Below is a small trained network, with its code and all its weights. Each question gives an input and a target symbol and asks what happens when units are switched off, that is, made to give their printed mean instead of their output.

import numpy as np


def w(rows, s, z=0):
    codes = np.array(rows[::2]) - 128.0
    scale = np.full(codes.shape[1], s)
    scale[-1] = z or s
    return codes * scale


def norm(h):
    return h / np.sqrt((h * h).mean(-1, keepdims=True) + 1e-5)


def f(y):
    return np.maximum(y, 0)


def softmax(a):
    e = np.exp(a - a.max(-1, keepdims=True))
    return e / e.sum(-1, keepdims=True)


def log_softmax(a):
    a = a - a.max(-1, keepdims=True)
    return a - np.log(np.exp(a).sum(-1, keepdims=True))


def net(x, mask):
    ids = ['Παβθμστφω'.index(c) for c in x.split()]
    T = len(ids)
    res = E[ids] + P[:T]
    r = norm(res)
    for j in range(2):
        rows = slice(3 * j, 3 * j + 3)
        q, k, v = (r @ M[0][rows].T for M in (Q, K, V))
        z = softmax(np.where(np.tri(T) > 0, q @ k.T / 3**0.5, -1e9)) @ v
        o = O[0][rows]
        res = res + np.where(mask[j], z, o[:, -1]) @ o[:, :-1]
    y = f(norm(res) @ A[0][:, :-1].T + A[0][:, -1])
    res = res + np.where(mask[2:18], y, B[0][:, -1]) @ B[0][:, :-1]
    return log_softmax(norm(res)[-1] @ U[:, :-1].T + U[:, -1])


Q, K, V, O, A, B = {}, {}, {}, {}, {}, {}
E = w([
[68,167,117],'Π',
[122,193,54],'α',
[107,67,76],'β',
[81,121,129],'θ',
[71,99,124],'μ',
[133,104,80],'σ',
[206,122,127],'τ',
[242,167,141],'φ',
[168,10,58],'ω',
],0.014)
P = w([
[175,95,131],'0',
[174,116,148],'1',
[10,186,9],'2',
[179,120,152],'3',
[108,170,2],'4',
[173,111,151],'5',
[152,75,225],'6',
[175,112,147],'7',
],0.0077)
Q[0] = w([
[109,52,94],'head 0',
[100,139,29],'head 0',
[25,97,255],'head 0',
[181,228,207],'head 1',
[162,202,132],'head 1',
[133,162,243],'head 1',
],0.01)
K[0] = w([
[194,33,164],'head 0',
[139,4,40],'head 0',
[68,174,175],'head 0',
[101,201,131],'head 1',
[121,245,131],'head 1',
[74,170,141],'head 1',
],0.013)
V[0] = w([
[186,2,80],'head 0',
[140,61,151],'head 0',
[164,137,117],'head 0',
[39,169,139],'head 1',
[99,81,49],'head 1',
[138,64,161],'head 1',
],0.0092)
O[0] = w([
[72,105,61,253],'head 0',
[72,95,109,161],'head 0',
[138,152,84,128],'head 0',
[73,111,163,92],'head 1',
[117,39,104,215],'head 1',
[150,14,253,143],'head 1',
],0.0056,0.0055)
A[0] = w([
[120,51,110,221],'neuron 0',
[150,198,119,140],'neuron 1',
[217,107,87,96],'neuron 2',
[208,69,92,132],'neuron 3',
[81,80,117,200],'neuron 4',
[32,166,158,160],'neuron 5',
[193,106,120,113],'neuron 6',
[6,181,77,108],'neuron 7',
[137,129,174,135],'neuron 8',
[95,161,47,187],'neuron 9',
[106,95,199,25],'neuron 10',
[129,175,163,154],'neuron 11',
[69,140,142,117],'neuron 12',
[141,159,151,52],'neuron 13',
[92,213,88,253],'neuron 14',
[84,106,147,154],'neuron 15',
],0.013,0.0049)
B[0] = w([
[85,162,168,254],'neuron 0',
[167,42,116,172],'neuron 1',
[107,164,141,179],'neuron 2',
[124,173,139,208],'neuron 3',
[139,180,189,228],'neuron 4',
[148,137,225,193],'neuron 5',
[123,195,128,159],'neuron 6',
[193,96,114,224],'neuron 7',
[85,104,121,150],'neuron 8',
[163,124,54,237],'neuron 9',
[99,218,159,151],'neuron 10',
[135,2,186,161],'neuron 11',
[111,182,227,158],'neuron 12',
[146,138,122,135],'neuron 13',
[132,67,77,239],'neuron 14',
[163,167,190,170],'neuron 15',
],0.0075,0.0082)
U = w([
[215,61,139,219],'Π',
[202,110,70,70],'α',
[41,106,99,47],'β',
[129,173,138,253],'θ',
[109,152,132,117],'μ',
[77,217,57,127],'σ',
[192,226,99,102],'τ',
[252,170,113,75],'φ',
[107,56,91,54],'ω',
],0.014,0.0044)

Each question gives the input, a string of symbols that net reads in full, and the target symbol t.
The units are the heads (3 rows each of Q, K, V and O) and the neurons (one row each of A and B). Each row of codes is followed by its name. A weight is (code - 128) times the scale printed after its matrix; where a second scale follows, it is the last column's (O, A, B and U).
mask holds one flag per unit, heads first, then neurons. A switched-off unit (its flag False) gives its mean, the last column of its rows in O or B, instead of its output. The means were averaged over made-up inputs and are rounded, as every weight is.
A unit's drop is (log p(t) with every unit on - log p(t) with that unit switched off) / (log p(t) with every unit on - log p(t) with every unit switched off).
unit that matters most: the unit with the biggest drop
k most important neurons: the k neurons with the biggest drops, biggest first
heads that matter: for each layer, one digit per head in row order, 1 if its drop is at least 0.15 and else 0, layers parted by /
drop of u: that unit's drop, to one decimal
input σ ω σ φ σ τ ω θ, target θ: heads that matter => 00
input Π τ θ, target Π: unit that matters most => neuron 7
input θ θ Π, target θ: heads that matter => 01
input β σ ω θ φ β τ, target θ: 2 most important neurons => [neuron 9; neuron 7]
input θ Π Π, target θ: heads that matter => 11
input φ Π μ Π σ Π α, target Π: heads that matter => 01
input Π θ ω α φ Π τ β, target β: heads that matter => 10
input β α α θ Π θ σ, target θ: heads that matter => 00
input Π Π θ, target Π: heads that matter => 10
input α θ α Π μ τ β Π, target Π: heads that matter => 00
input Π θ α Π φ σ Π σ, target σ: heads that matter => 00
input μ Π Π β θ, target ω: heads that matter => 11
input Π θ β μ μ, target θ: heads that matter => 01
input σ ω ω θ θ θ α ω, target ω: 2 most important neurons => [neuron 7; neuron 0]
input θ α μ ω, target ω: 3 most important neurons => [neuron 7; neuron 0; neuron 5]
input φ φ θ θ θ τ σ σ, target σ: unit that matters most => head 0
input σ Π β τ ω τ, target τ: drop of neuron 0 => 0.0
input σ θ μ ω σ σ Π Π, target Π: drop of head 0 => 0.1
input σ σ Π θ ω σ σ, target θ: drop of neuron 0 => 0.0
input α Π τ θ μ, target Π: most important neuron => [neuron 7]
